Below is a small trained network, with its code and all its weights. Each question gives an input and a class and asks what happens when units are switched off, that is, made to give their printed mean instead of their output.

import numpy as np


def w(rows, s, z=0):
    codes = np.array(rows[::2]) - 128.0
    scale = np.full(codes.shape[1], s)
    scale[-1] = z or s
    return codes * scale


def f(y):
    return y / 2 * (1 + np.tanh(0.7978845608 * (y + 0.044715 * y**3)))


def log_softmax(a):
    a = a - a.max(-1, keepdims=True)
    return a - np.log(np.exp(a).sum(-1, keepdims=True))


def net(x, mask):
    res = np.array(x, float).reshape(1, 6) / 4 @ E
    y = f(res @ A[0][:, :-1].T + A[0][:, -1])
    res = res + np.where(mask, y, B[0][:, -1]) @ B[0][:, :-1]
    return log_softmax(res[-1] @ U[:, :-1].T + U[:, -1])


A, B = {}, {}
E = w([
[202,196,66],'x0',
[60,225,134],'x1',
[63,84,38],'x2',
[91,178,1],'x3',
[74,34,85],'x4',
[132,249,124],'x5',
],0.0075)
A[0] = w([
[166,128,136,190],'N0',
[42,118,182,214],'N1',
[170,92,160,92],'N2',
[149,115,183,94],'N3',
[172,122,143,215],'N4',
[129,178,138,200],'N5',
[37,177,127,100],'N6',
[59,107,107,106],'N7',
[126,130,129,41],'N8',
[86,147,183,125],'N9',
[116,96,205,78],'N10',
[3,165,134,143],'N11',
[54,112,171,175],'N12',
[58,98,155,84],'N13',
[178,168,92,92],'N14',
[73,201,133,198],'N15',
[47,59,111,115],'N16',
[133,142,192,104],'N17',
[193,137,146,252],'N18',
[73,138,184,117],'N19',
[144,119,63,174],'N20',
[168,90,76,248],'N21',
],0.015,0.0046)
B[0] = w([
[84,127,205,174],'N0',
[214,40,108,236],'N1',
[124,85,181,186],'N2',
[190,121,215,189],'N3',
[110,114,232,195],'N4',
[156,139,191,206],'N5',
[174,175,76,212],'N6',
[195,92,121,201],'N7',
[137,144,96,111],'N8',
[236,119,67,181],'N9',
[171,102,144,212],'N10',
[134,89,148,244],'N11',
[219,15,110,212],'N12',
[207,97,101,188],'N13',
[150,148,137,184],'N14',
[192,86,216,241],'N15',
[147,37,33,255],'N16',
[111,106,100,194],'N17',
[139,99,254,233],'N18',
[177,77,59,181],'N19',
[37,166,83,206],'N20',
[9,131,112,228],'N21',
],0.0071,0.0079)
U = w([
[227,250,153,90],'0',
[56,92,179,131],'1',
[109,154,79,166],'2',
[93,180,162,1],'3',
[120,70,217,95],'4',
[159,170,216,200],'5',
[195,117,165,210],'6',
[164,81,100,89],'7',
],0.011,0.0073)

Each question gives the input, the list of numbers given to net, and the class t.
The units are the neurons (one row each of A and B). Each row of codes is followed by its name. A weight is (code - 128) times the scale printed after its matrix; where a second scale follows, it is the last column's (A, B and U).
mask holds one flag per neuron, in row order. A switched-off neuron (its flag False) gives its mean, the last column of its row in B, instead of its output. The means were averaged over made-up inputs and are rounded, as every weight is.
A unit's drop is (log p(t) with every unit on - log p(t) with that unit switched off) / (log p(t) with every unit on - log p(t) with every unit switched off).
The circuit of an input: a set's keep is (log p(t) with only the set's units on - log p(t) with every unit switched off) / (log p(t) with every unit on - log p(t) with every unit switched off). Starting from the 12 units with the biggest drops (on a tie, the unit counted first), units are removed one at a time, each time the one whose removal leaves the highest keep (on an exact tie, the one counted first), for as long as the keep stays at least 0.8.
circuit, biggest first: the units of the circuit, biggest drop first
unit that matters most: the unit with the biggest drop
top k neurons: the k neurons with the biggest drops, biggest first
drop of u: that unit's drop, to one decimal
input [-6,0,-7,-4,6,4], class 6: unit that matters most => N9
input [6,2,5,6,-8,-4], class 0: circuit, biggest first => N16; N14
input [7,-2,6,2,-4,6], class 5: circuit, biggest first => N15; N9; N16
input [8,1,-3,2,-5,7], class 5: circuit, biggest first => N18; N15
input [4,-5,-8,4,-4,-3], class 4: circuit, biggest first => N18; N4
input [1,-2,-5,-6,-4,2], class 5: circuit, biggest first => N16; N12; N1
input [0,-6,4,-7,7,-1], class 7: top 4 neurons => N16; N18; N15; N13
input [-4,2,-1,8,-7,-6], class 0: top 2 neurons => N16; N21
input [-5,4,-3,7,1,7], class 0: top 2 neurons => N6; N16
input [2,-6,8,4,8,2], class 2: top 2 neurons => N20; N21
input [6,-8,-6,6,2,4], class 5: top 2 neurons => N18; N16
input [-7,-8,0,-8,8,-1], class 7: top 2 neurons => N16; N13
input [-3,6,-4,3,-1,5], class 0: top 2 neurons => N6; N16
input [6,-3,2,-4,2,7], class 5: top neuron => N16
input [3,-1,3,8,1,-4], class 2: drop of N20 => 0.0
input [7,-3,-5,6,-4,-7], class 1: drop of N21 => 0.2
input [-6,1,1,-7,-6,-3], class 6: drop of N6 => -0.1
